Below is a small trained network, with its code and all its weights. Each question gives an input and a class and asks what happens when units are switched off, that is, made to give their printed mean instead of their output.

import numpy as np


def w(rows, s, z=0):
    codes = np.array(rows[::2]) - 128.0
    scale = np.full(codes.shape[1], s)
    scale[-1] = z or s
    return codes * scale


def f(y):
    return np.maximum(y, 0)


def log_softmax(a):
    a = a - a.max(-1, keepdims=True)
    return a - np.log(np.exp(a).sum(-1, keepdims=True))


def net(x, mask):
    res = np.array(x, float).reshape(1, 4) / 4 @ E
    y = f(res @ A[0][:, :-1].T + A[0][:, -1])
    res = res + np.where(mask, y, B[0][:, -1]) @ B[0][:, :-1]
    return log_softmax(res[-1] @ U[:, :-1].T + U[:, -1])


A, B = {}, {}
E = w([
[207,82,165,90,57,106,106,231,156,152,182,152],'x0',
[214,146,144,93,105,56,104,142,233,21,97,172],'x1',
[50,86,211,109,217,113,2,77,172,135,135,151],'x2',
[49,134,127,177,145,124,134,104,215,120,147,109],'x3',
],0.0081)
A[0] = w([
[87,164,146,135,132,212,122,94,67,211,122,87,143],'n0',
[111,221,91,119,103,87,209,83,184,64,77,156,253],'n1',
[56,132,112,143,127,205,132,86,81,131,130,75,115],'n2',
[207,155,90,70,73,63,140,118,129,100,110,142,182],'n3',
[118,93,158,129,165,96,82,141,186,107,103,116,171],'n4',
[152,119,153,67,132,155,150,115,2,194,117,147,198],'n5',
[50,109,171,144,151,75,59,85,142,148,107,149,126],'n6',
[95,131,44,174,172,187,157,61,15,151,183,112,145],'n7',
],0.0072,0.0038)
B[0] = w([
[109,195,85,137,117,76,174,125,103,95,151,116,239],'n0',
[10,138,147,167,146,106,67,106,105,96,127,110,229],'n1',
[142,142,125,153,99,77,152,143,105,101,118,121,215],'n2',
[150,161,138,130,69,119,200,133,116,121,151,109,226],'n3',
[111,148,125,150,134,105,99,110,128,108,121,125,227],'n4',
[35,146,123,204,131,102,125,11,58,95,149,87,230],'n5',
[87,117,170,125,151,141,86,167,174,95,75,87,255],'n6',
[137,158,6,199,86,106,140,150,120,75,223,157,248],'n7',
],0.012,0.0078)
U = w([
[66,77,202,124,253,143,50,137,144,119,19,124,91],'0',
[94,157,99,175,45,72,130,148,106,70,188,129,247],'1',
[197,95,129,27,33,155,150,219,188,180,170,178,22],'2',
],0.0068,0.0011)

Each question gives the input, the list of numbers given to net, and the class t.
The units are the neurons (one row each of A and B). Each row of codes is followed by its name. A weight is (code - 128) times the scale printed after its matrix; where a second scale follows, it is the last column's (A, B and U).
mask holds one flag per neuron, in row order. A switched-off neuron (its flag False) gives its mean, the last column of its row in B, instead of its output. The means were averaged over made-up inputs and are rounded, as every weight is.
A unit's drop is (log p(t) with every unit on - log p(t) with that unit switched off) / (log p(t) with every unit on - log p(t) with every unit switched off).
The circuit of an input: a set's keep is (log p(t) with only the set's units on - log p(t) with every unit switched off) / (log p(t) with every unit on - log p(t) with every unit switched off). Starting from all 8 units, units are removed one at a time, each time the one whose removal leaves the highest keep (on an exact tie, the one counted first), for as long as the keep stays at least 0.8.
units of the circuit, in order: the units of the circuit, biggest drop first
k most important neurons: the k neurons with the biggest drops, biggest first
drop of u: that unit's drop, to one decimal
input [6,-3,7,-3], class 0: units of the circuit, in order -> (n7)
input [7,8,0,-6], class 2: units of the circuit, in order -> (n5 n7)
input [7,7,-2,-8], class 2: units of the circuit, in order -> (n7 n0 n1)
input [4,5,3,-8], class 2: units of the circuit, in order -> (n1 n7 n0)
input [6,6,1,-8], class 2: units of the circuit, in order -> (n1 n7 n0)
input [3,7,6,-6], class 2: 3 most important neurons -> (n5 n1 n3)
input [8,-5,7,-1], class 0: drop of n7 -> 0.3
input [7,4,4,7], class 0: drop of n7 -> 0.2
input [6,5,-3,-5], class 2: drop of n2 -> 0.1
input [8,-4,-3,8], class 2: drop of n5 -> 0.2
